Each row has a class, written after it, and each block has its own classes.
39	-34	-24	-10	9	-15	-18	3	41	-3	31	-11	-5	-9	62	-36	-26	13	-3	-23	-29	-30	4	3	-6	9	-4	36	49	77	-36	6
z378
63	-37	-48	1	5	-9	-30	15	50	-5	8	-7	-10	8	81	-23	-24	0	6	-31	38	-36	15	9	6	-5	13	39	30	74	-29	5
z557
-73	29	-27	43	-41	7	14	-14	23	61	20	-47	8	-11	50	8	30	3	24	19	50	7	40	-2	16	-15	-12	-39	17	-80	-28	-21
z47
-16	-10	-9	-11	27	48	-32	25	-6	-3	13	-7	39	-13	-7	-1	19	76	56	-21	17	41	2	17	-18	-35	8	17	28	7	-9	18
z498
-63	15	-19	41	-12	31	5	-32	0	38	16	-50	17	-26	45	18	12	20	43	34	17	-7	25	15	-10	-1	-18	-42	19	-23	-11	-7
z270
-69	25	-13	54	-19	23	18	-30	10	44	29	-30	20	-27	45	46	14	16	42	46	49	19	0	4	-6	-14	21	-26	-20	-30	-7	-15
z498
-10	33	17	-24	21	47	-27	-1	3	-17	14	-10	29	-6	-23	-10	27	51	62	-10	15	32	-6	24	-26	-41	-4	9	13	1	-26	38
z606
-23	1	5	-28	21	43	-22	-16	-9	-20	-2	-24	38	4	-12	7	20	49	33	-5	-29	22	-10	22	-30	-18	-15	1	39	16	-21	16
z270
-15	2	0	17	2	3	-30	20	9	-4	9	-26	45	-20	-3	-8	20	48	50	-6	51	41	5	19	-13	-52	6	2	6	8	-3	3
z47
-3	-10	3	58	8	-1	-16	3	-10	15	-12	-5	42	-4	0	-10	15	10	-3	-20	-49	-16	5	27	-34	0	-41	-68	9	52	14	23
z378
-30	-7	-17	51	24	-3	-13	3	14	17	25	-59	-4	-46	15	2	28	3	44	20	69	17	37	-20	17	-9	-34	-47	-53	-9	25	-17
z47
12	-3	-3	49	2	-27	-22	27	-11	17	-13	-3	52	-28	-6	-1	2	-17	-3	30	-23	-20	12	0	-46	18	-37	-71	-13	30	25	25
z931
-13	32	11	19	-23	-10	11	-13	10	12	23	-4	20	-20	-13	21	-17	-29	35	45	-17	-19	-11	-9	4	8	-32	-17	-65	45	13	4
z606
-20	2	5	27	-8	-27	0	11	2	19	4	-25	31	-10	-17	1	-6	-1	26	60	2	-36	-2	-10	1	9	-24	-44	-58	16	26	17
z931
-5	26	19	-31	39	32	-41	21	-11	-21	11	-4	37	-6	-30	2	22	49	44	-21	22	29	-8	22	-18	-38	-8	-4	6	4	-8	25
z931
32	-26	-42	-9	6	-5	-20	1	49	2	28	-20	-16	4	67	2	-26	4	28	-22	-14	-35	7	32	8	-9	9	50	43	92	-13	8
z270
-13	-6	-19	36	7	13	0	-29	10	23	15	-38	-15	-78	13	9	-2	6	75	10	104	7	47	-2	5	-12	-50	-56	-41	2	1	-28
z727
-4	-26	-42	47	9	39	9	-23	6	7	34	-45	-19	-45	36	-1	2	17	44	-6	82	11	61	-13	17	-6	-23	-31	-17	-7	13	-32
z606
-7	-23	-12	-1	-17	-5	13	28	-11	6	14	54	42	-37	-33	25	-27	-11	-5	19	-51	30	17	-27	-22	2	-62	-22	-9	18	5	-18
z606
16	-7	3	-21	42	57	-40	13	14	-21	10	-18	31	3	-36	5	25	47	37	-28	37	30	29	12	-30	-18	20	7	8	-18	24	29
z498
43	-14	-2	21	-24	-1	12	-4	-9	-8	11	16	42	-27	-27	20	-20	-23	-5	-9	-21	28	13	-23	-28	9	-34	-41	-7	37	12	-11
z931
60	-35	-25	15	11	-27	-22	14	44	-5	14	-8	-5	11	61	-25	-11	-5	-15	-41	24	-22	7	-1	-3	-7	7	21	36	62	-25	9
z378
-4	-12	11	15	-5	-15	3	5	-21	-3	6	63	50	-38	-34	36	-34	-19	-9	0	-56	34	-11	-25	-32	3	-47	-33	-2	21	-12	-9
z47
-6	20	3	-2	10	45	-40	27	5	-16	24	-22	43	-6	-5	-18	19	48	53	-7	54	30	23	-1	5	-28	5	15	-2	5	5	18
z557
-12	-22	-34	51	16	28	-5	-20	15	23	22	-34	-14	-44	17	6	11	18	51	22	101	7	37	-23	8	-1	-28	-39	-27	2	8	-24
z378
-5	-6	-20	24	24	39	-8	-20	28	20	39	-46	-18	-40	3	8	10	14	62	5	110	5	62	-32	18	15	-31	-33	-27	-15	25	-22
z224
-13	-38	-35	33	30	11	2	-4	-3	13	9	-49	9	-60	47	8	0	12	35	4	72	-8	31	-9	5	6	-23	-56	-25	5	24	-38
z931
-13	3	0	-19	27	42	-26	-11	21	-24	14	-27	40	-14	-6	5	17	28	45	-29	9	25	12	16	-20	-21	2	-7	20	25	-12	13
z47
-47	16	0	-13	13	27	-23	-6	14	-17	14	-19	28	-11	-12	5	22	30	45	7	18	30	11	17	-22	-39	-8	-3	24	2	-32	24
z47
-18	39	15	15	-17	25	-4	-3	9	19	10	-19	16	9	-4	17	-2	-17	17	31	6	-16	5	-24	15	19	-8	-41	-90	2	27	34
z498
-26	26	15	35	-17	-18	7	2	9	10	6	-15	23	8	-2	20	2	-45	4	10	13	-31	4	-10	20	-1	-30	-42	-44	14	15	6
z378
-33	-22	-29	48	22	29	8	-52	19	3	21	-44	-9	-32	27	28	20	-3	33	29	88	2	44	-15	-8	0	-35	-57	-29	5	-10	-34
z557
-44	-2	2	-18	44	38	-30	13	-17	-17	2	-20	29	-8	-32	-10	48	61	42	0	5	31	2	13	-9	-22	-19	14	20	-20	1	5
z557
-16	19	34	24	-6	-33	16	2	-19	4	5	-23	44	-27	-5	2	-10	-43	9	2	-46	-41	-6	2	0	23	-23	-49	-31	35	35	12
z931
-21	-6	-16	39	9	17	-6	-14	-4	7	25	-42	3	-72	8	11	-11	9	67	10	77	6	50	-11	22	-5	-59	-57	-53	16	19	-31
z727
-52	25	-12	25	-3	22	-1	-29	29	38	14	-46	23	-24	38	34	23	-8	35	29	43	-8	38	25	-31	-4	-6	-36	23	-38	6	-4
z270
0	6	11	17	2	-4	-29	19	-3	14	2	23	52	4	-34	15	7	0	-2	4	-59	-7	8	4	-44	11	-46	-22	-11	39	24	38
z498
40	-33	-36	-37	14	-5	-25	24	60	-13	14	-18	-8	7	70	-18	-25	2	-10	-27	-32	-33	-4	20	11	-4	20	26	20	86	-23	-1
z378
-27	-23	-29	32	32	26	-4	-22	20	20	15	-34	-11	-39	17	21	6	14	56	33	87	-12	28	-8	14	1	-25	-27	-53	-15	24	-29
z557
-44	32	-2	41	-29	17	4	-8	5	42	-7	-12	36	-25	10	23	-1	-4	39	27	48	-9	29	13	-27	-4	-11	-59	20	-51	-2	7
z224
-21	1	-3	-10	17	45	-19	16	-6	-19	13	-13	43	-8	-4	-14	4	64	59	-22	9	13	9	35	-6	-41	8	18	27	4	2	22
z606
-5	-26	-26	21	24	9	-6	-21	19	23	2	-56	-26	-59	12	3	2	16	54	26	73	-12	37	5	-7	7	-37	-40	-30	-10	28	-32
z224
-15	7	-16	-9	16	47	-31	-2	10	-25	12	-21	16	3	-18	-2	30	49	35	-32	0	38	35	38	-15	-36	-10	10	53	-8	-9	29
z727
-39	4	5	-11	30	47	-23	-4	-12	-38	13	-12	26	0	-11	4	24	57	34	-19	2	37	1	36	-12	-47	-5	17	21	6	-9	11
z557
-5	-18	-19	68	7	-23	-24	16	0	14	8	-8	51	-16	-1	10	14	-6	1	25	-47	-14	20	10	-36	12	-56	-30	7	47	27	3
z557
-20	8	3	44	-10	-33	-19	15	-13	23	-9	11	43	-34	-34	8	1	-1	27	29	-58	-8	4	24	-33	-3	-78	-55	-13	53	6	23
z727
2	-7	-1	43	-14	8	-3	16	-28	11	-1	24	32	-25	-13	3	-13	22	6	-1	-17	29	-6	-2	-15	-15	-19	-28	9	-13	0	-2
z378
-20	-16	-24	36	34	21	3	-25	9	16	28	-51	-7	-55	24	16	19	5	53	-3	86	0	47	-5	3	-1	-39	-49	-24	-5	25	-24
z931
-30	-16	0	74	-11	-25	-3	-12	-22	9	8	-15	59	-23	0	-1	4	12	-5	13	-66	6	3	6	-37	7	-41	-46	16	35	6	1
z47
-1	-14	9	17	-3	-5	5	12	-7	18	1	51	39	-18	-29	21	-7	-4	-6	-13	-24	26	-1	-18	-27	-9	-62	-44	6	7	-16	-3
z378
-32	3	-13	4	36	45	-35	30	4	-22	3	-13	34	-8	-6	12	35	36	49	-34	32	33	29	34	-18	-39	-3	-12	50	25	11	26
z224
7	-2	-10	61	-12	-23	-11	17	-3	27	2	-6	47	-9	5	10	8	-18	-11	14	-58	-8	-7	-14	-19	15	-53	-62	3	38	-10	-6
z378
6	-54	-36	43	20	8	6	-32	26	12	22	-75	-4	-56	44	-3	-4	22	42	11	82	-5	47	-18	-4	17	-22	-35	-6	11	22	-48
z224
-9	22	4	0	23	38	-35	6	22	-4	23	-20	41	-1	-23	15	28	29	56	-41	62	29	30	14	-5	-39	-4	-9	16	-23	-2	5
z47
61	-22	-34	-13	3	-17	-26	23	63	4	23	-16	-3	2	83	-23	-37	0	3	-48	-15	-36	19	21	13	-6	13	14	38	56	-38	14
z727
3	-8	4	61	-4	-22	-2	4	13	18	6	-12	39	8	-20	1	24	-7	-3	17	-45	-4	-5	-5	-26	9	-26	-43	-1	35	12	19
z378
-14	23	11	20	-41	-30	19	-10	23	16	-2	-3	17	0	-8	18	-16	-45	25	8	-14	-32	2	6	19	-3	-46	-41	-55	55	5	18
z727
13	-24	-16	32	-7	-6	-13	10	10	-5	-8	-16	53	0	1	-6	1	-12	-22	16	-68	-17	6	-8	-31	29	-24	-32	17	52	14	12
z378
-33	-5	-17	46	-19	-22	0	15	-12	19	-4	-5	47	-3	-6	-2	18	5	-9	40	-114	-6	-5	20	-37	6	-53	-29	14	37	7	21
z606
-10	-9	-21	48	27	14	-11	-18	9	22	21	-29	-2	-54	19	28	1	7	54	8	92	3	32	-8	-3	4	-30	-44	-15	2	15	-36
z224
-13	-41	-27	52	12	8	13	-48	25	22	33	-51	-5	-60	35	-4	1	20	62	-7	67	6	42	-10	-6	-5	-36	-36	0	18	-10	-27
z47
6	-6	-2	9	-35	-32	2	15	11	-7	5	38	45	-15	-25	38	-22	-50	-40	25	-46	34	7	-37	-28	4	-43	-43	-26	40	-13	-20
z47
-35	11	12	58	-9	-34	-14	32	0	32	17	1	60	-16	4	-9	21	-9	5	-13	-27	2	29	-3	-18	-6	-50	-48	16	20	6	22
z47
-34	-14	-60	26	10	25	-6	-1	7	7	11	-49	-28	-48	25	24	14	6	51	18	60	15	35	-1	46	-4	-29	-23	-39	13	22	-43
z727

Next block, with new classes.
25	-38	23	0	-6	-8	11	53	19	37	-23	55	20	-24	-27	-2	-80	43	1	-35	-1	0	2	95	48	-16	53	-12	8	26	-35	5
z603
-38	7	-6	-51	-23	-1	-5	-17	-4	-40	38	-25	-37	-8	-3	-52	14	32	-2	-5	-1	-7	-18	-30	8	5	2	-1	-24	22	38	-1
z894
43	-38	19	2	-4	44	25	-90	-13	-7	-19	11	12	1	-1	-16	12	-59	-60	28	19	56	2	-23	16	-26	-24	-4	37	-40	-1	1
z793
-33	15	-17	-50	-24	1	7	12	-3	-15	35	-22	-25	-2	-10	-44	15	24	-45	13	-1	7	-30	-14	12	1	5	-1	14	5	6	-15
z793
-18	-18	52	88	20	4	-19	-96	-11	-7	-29	8	-11	-48	-7	21	-15	21	26	-47	24	23	27	50	53	-29	24	-46	34	-35	-22	-3
z894
58	-72	-7	-11	6	-18	7	-45	24	13	-21	47	29	-14	-36	-25	-33	-64	15	15	7	45	4	82	20	-98	13	12	-30	-2	-45	-4
z793
9	-2	19	-3	13	30	7	-58	0	10	0	28	-24	-19	-5	-35	75	-26	-92	-46	61	19	10	-3	22	17	-36	-4	99	-80	31	21
z198
19	17	-6	3	-16	34	4	32	20	-12	0	4	12	16	18	-53	10	-56	-84	-38	33	15	22	-10	19	4	-43	38	61	-54	17	-10
z984
54	-13	17	-34	-16	59	14	-76	-9	18	-29	40	0	27	-7	20	-6	-62	-69	49	18	27	46	-58	-29	16	-62	38	31	-56	12	-9
z63
30	-32	5	45	23	-2	-6	-11	-1	11	-37	-1	23	1	-53	-25	-45	7	6	-22	-5	10	-7	70	34	-34	8	15	-21	-3	-53	-42
z781
17	9	11	56	-11	33	16	-77	-32	-7	6	17	-43	-33	28	-15	59	-37	-24	-6	41	38	14	-64	25	59	-8	-23	41	-70	78	43
z413
36	-60	12	3	-8	31	3	-13	10	-19	-20	20	1	29	-20	-71	21	-19	-84	-57	56	-11	32	25	3	-14	-22	3	36	-46	41	-22
z558
11	-1	35	95	-9	-20	-11	-41	47	-4	-20	24	-14	-28	-11	-26	-43	33	0	-41	17	16	13	56	7	-37	28	-37	36	-2	-22	8
z713
0	-33	13	-43	22	-17	-30	-38	25	1	-3	9	-8	-3	-65	-42	9	-1	-2	14	-3	-8	-47	14	13	-74	-21	-8	0	-32	-41	-34
z603
77	-12	-5	-2	-49	29	17	-68	2	-3	-28	62	-14	3	-48	-45	-26	-47	-114	41	42	55	59	-13	-8	-13	13	-40	10	-44	49	7
z63
39	-92	40	56	-38	-31	6	-44	26	31	-35	63	17	-43	-83	8	-65	32	-30	2	6	20	-15	72	60	-23	-32	-14	-10	-28	-57	-15
z198
-18	-9	9	-28	14	29	41	-101	-26	12	1	5	-42	-38	-31	-1	68	20	-68	13	31	42	-63	-31	28	41	-52	-38	48	-46	48	21
z793
-1	-44	-15	-35	-2	18	18	-22	-15	9	-1	8	7	-3	-80	-53	-10	-3	-2	-21	16	14	-34	40	31	-57	43	25	-4	-1	-44	-16
z781
16	5	3	9	24	-11	-31	22	45	78	21	32	10	-38	-55	-27	-14	15	-32	-34	14	-5	-78	14	23	26	12	43	20	-32	-50	-3
z984
44	-63	26	-21	38	-59	-28	-26	34	-2	-53	-15	32	-14	-63	-29	-37	-30	47	39	-61	7	-21	49	42	-82	-29	-36	-43	-14	-62	-38
z793
-45	22	-5	-48	-18	7	19	-69	-12	-21	34	-22	-51	9	-23	-24	27	-4	-10	37	-18	20	-39	-54	6	0	0	-7	-1	19	21	-4
z63
-48	58	2	-54	-15	20	9	-18	-18	-7	49	-15	-34	-18	13	-39	25	15	-17	12	-12	4	-33	-46	16	21	18	-27	33	10	36	14
z603
12	-24	38	99	-20	34	31	-98	-33	10	-40	12	-27	14	-24	15	-7	-17	-29	13	18	32	39	-29	8	16	-32	-44	41	-39	41	7
z713
-47	13	9	-73	-28	12	20	-33	-10	-34	26	-24	-41	-5	23	-47	9	17	-7	12	-11	37	-39	-32	6	1	5	-2	-6	24	25	-4
z971
30	-33	25	-30	31	2	-16	-25	30	25	-22	-2	15	7	-35	-7	-41	25	-18	12	-8	23	-49	23	-5	-21	-40	47	-21	-20	-77	-56
z971
53	10	-30	-1	-22	-4	13	-20	49	4	21	28	-4	-15	-36	-46	12	-40	-45	12	39	12	25	-2	-6	-14	-82	-7	12	-23	46	20
z894
-15	-29	-33	-3	-29	-52	7	-21	18	9	10	2	8	-13	-56	-36	3	-32	22	18	-36	13	-33	48	6	-62	26	4	-26	20	-64	-47
z413
33	32	14	63	-6	65	1	-83	-50	49	6	25	-5	-34	-2	11	26	-49	-31	22	65	25	36	-84	13	29	6	-40	74	-66	32	32
z781
29	-3	2	28	-27	70	17	-9	-14	5	3	21	6	2	-17	-15	13	26	-77	-28	62	0	27	-20	-14	43	-10	24	37	-60	22	7
z558
-31	-11	7	11	-45	40	38	-98	-35	-44	-12	-7	-44	5	7	-32	62	-14	-18	-9	20	20	16	-20	-18	-11	-5	-29	32	-16	42	-10
z413
14	9	-10	21	23	26	-10	-33	-17	-4	-13	0	-24	23	-34	-48	68	-41	-34	-19	46	-13	27	-30	-12	8	-10	-4	4	-25	41	7
z984
56	-47	24	15	-25	31	9	-99	10	13	-10	37	-14	-11	-60	-34	-8	-20	-53	26	31	35	-4	-37	6	-5	-41	-12	1	-51	35	20
z894
-42	28	7	-39	-19	17	4	-13	-9	-7	42	-13	-28	-8	4	-41	24	15	-22	6	-14	-3	-53	-38	14	14	2	-11	31	7	21	-5
z603
-59	2	0	-38	-38	8	20	-27	-12	-27	43	-39	-20	19	9	-59	24	-14	-18	6	-15	12	-26	-40	13	-23	24	-18	20	17	24	-13
z558
67	-16	25	25	31	-11	-32	40	37	29	-29	30	37	-25	-28	-48	-62	-5	-38	-28	3	11	10	71	53	-28	9	15	33	-32	-68	-25
z603
60	-33	43	87	-11	49	6	10	-2	0	-47	26	-14	-45	17	-36	45	9	-50	-54	70	-7	24	-7	31	56	-54	-32	108	-57	43	36
z793
58	-56	16	75	-33	13	-8	50	29	18	-45	44	4	-22	-6	-84	-5	-27	-43	-42	47	53	-2	68	23	-77	82	-17	92	-44	-39	18
z793
80	-54	38	-23	68	-28	-11	24	14	78	-38	17	7	-16	-40	-19	-101	17	31	-10	-18	4	-3	48	84	28	-30	29	-37	-42	-25	-19
z413
-19	-27	6	5	-32	53	35	-113	-27	-26	-3	15	-26	-2	-37	-37	45	-24	-96	-6	65	44	-7	-33	21	-30	-19	-18	70	-44	22	-3
z781
75	-81	24	19	1	16	2	48	32	7	-52	39	23	-9	-48	-42	-54	35	18	-42	30	2	7	94	21	-64	40	15	-1	-8	-57	10
z793
-63	26	-2	-63	-30	12	21	-39	-23	-29	39	-37	-37	-18	1	-40	33	10	2	24	-26	17	-41	-35	18	-4	6	-26	17	9	24	5
z793
0	48	-25	-56	7	34	23	-114	-28	13	15	-1	-13	-18	-42	-19	65	-42	-54	53	14	36	-34	-79	-25	17	-37	-24	-13	-36	42	11
z984
-31	-49	21	-34	-34	38	20	-22	-19	8	-24	6	-18	-5	-41	-37	-31	77	-36	-32	28	25	-46	64	-5	-38	28	17	18	10	-68	-66
z971
63	-43	12	-29	8	-21	-45	72	36	37	-10	21	35	-54	-4	-50	-70	38	5	-22	2	-3	-42	32	25	-7	18	46	-16	-11	-65	-20
z894
52	-67	37	-24	-1	52	37	2	-7	34	-26	51	-8	-5	0	-9	-17	-17	-85	-35	72	15	15	-20	58	36	-22	20	94	-30	16	22
z63
-40	16	-16	-68	-35	-5	19	7	-2	-16	33	-16	-31	-6	3	-58	9	17	-19	8	-4	4	-24	-46	-11	-3	19	1	21	26	16	8
z713
40	35	17	61	23	33	-19	-98	-12	-5	2	6	-6	3	-9	9	24	-59	-43	8	25	21	55	-37	1	46	-44	-26	0	-75	56	-7
z971
-7	-37	-6	-37	0	-1	1	-29	-22	25	-14	-5	-1	-9	-66	-34	-7	-6	4	30	-19	26	-60	-9	25	-31	4	17	-15	-22	-38	-25
z781
-35	15	-6	-16	-25	-16	17	-38	2	-23	33	-15	-36	-2	15	-31	26	-4	-3	-4	-4	5	-12	-19	11	-4	25	-43	6	13	40	-5
z413
71	-95	26	81	34	-36	-20	-47	19	52	-46	67	12	-23	-83	3	-19	1	-44	-17	67	19	14	82	51	-51	-4	-12	3	-41	-66	-13
z198
-28	19	-7	-29	-32	-8	8	-1	0	-32	28	-22	-32	-4	16	-65	8	3	-11	2	-5	5	-9	-47	-3	-4	16	-14	18	17	33	9
z713
-39	17	17	-36	-36	11	9	-35	-7	-40	15	-19	-43	3	6	-37	-14	34	-12	6	-2	24	-5	-12	7	0	-2	-27	-16	8	37	-16
z971
12	-40	3	-22	9	-25	2	-7	40	5	15	1	28	-27	-50	-34	-47	2	-15	-25	23	6	-53	38	70	-80	0	-32	22	-9	-47	-28
z781
19	5	22	-13	-11	39	27	-54	-20	21	-6	24	-25	-23	-10	-23	51	3	-63	-5	42	17	7	-36	9	36	-21	-40	65	-45	50	39
z198
35	2	2	12	-23	39	-2	-1	6	-19	-20	6	3	-16	9	-48	59	-40	-57	-10	21	7	15	-17	-15	11	-44	-2	72	-64	23	5
z793
3	-27	72	79	8	15	-7	-9	18	43	-51	43	8	-66	-34	36	-45	56	16	-67	23	-17	3	45	70	45	-38	1	55	-44	-42	17
z984
-54	32	5	-42	-30	15	7	-32	-9	-10	31	-9	-22	-15	7	-37	10	-11	-9	-11	-9	6	-22	-29	19	7	8	-7	12	4	28	2
z984
23	-92	29	84	-32	27	17	-80	-1	20	-27	41	38	8	-45	48	-50	-20	-50	-14	20	31	-9	80	28	-61	7	-19	24	-42	-53	-55
z793
-45	38	-6	-35	-36	8	7	-14	8	-23	52	-11	-20	-1	-4	-51	15	-7	-29	0	-21	-3	-28	-13	13	-10	6	-24	30	11	27	-11
z603
-39	36	-5	-38	-33	-1	2	-26	-10	-22	41	-10	-38	-10	14	-33	25	32	-27	5	7	6	-10	-18	-3	1	14	-27	2	1	32	3
z198
21	43	-1	15	-29	44	-9	-34	-5	16	-7	37	-10	-41	23	-24	39	-23	-62	-2	47	27	39	0	-31	6	4	-18	84	-66	15	12
z793
-32	32	1	-27	-20	21	11	-42	-11	-30	32	-12	-45	-1	16	-30	14	9	-30	-1	16	12	-6	-35	10	6	17	-8	27	14	26	-4
z63
7	5	0	-7	-54	80	57	-54	-11	10	20	11	1	-7	-17	-11	13	45	-101	8	48	42	-47	-49	-27	23	-6	-12	49	-41	22	11
z558
-55	30	-15	-52	-31	-12	25	-34	4	-20	45	-25	-44	-2	-1	-51	35	-2	-1	8	-15	4	-20	-29	5	-6	10	-11	15	24	19	-5
z413
26	-47	24	43	17	-7	-10	-7	8	52	5	26	12	-29	-17	-4	-66	-5	-23	-29	44	27	-38	29	89	-30	15	-16	41	-41	-26	-15
z781
13	-10	25	-32	-7	52	18	-92	-18	8	-9	5	3	5	6	-25	48	-36	-89	13	29	10	18	-68	-19	32	-50	-10	59	-40	37	-6
z558
-47	42	-4	-50	-32	-4	10	-18	6	-16	46	-19	-34	-6	0	-35	24	40	-44	2	-1	2	-27	-15	2	2	-4	-28	21	3	22	-6
z198
-32	27	3	-52	-22	9	9	-21	0	-27	31	-11	-39	-11	-1	-45	6	0	-22	-4	-3	1	-3	-28	28	14	0	1	29	11	22	-1
z63
-14	-27	27	15	-3	41	19	-43	-25	17	20	2	-14	-7	-53	1	-14	20	-6	5	24	15	-48	-20	59	-28	-1	-16	36	-40	-21	-2
z603
-47	-79	23	27	-10	-36	-5	-38	5	-20	-7	-7	-15	-20	-45	-29	-11	18	-12	-47	5	6	-31	63	75	-48	-1	-19	17	4	-30	-46
z894
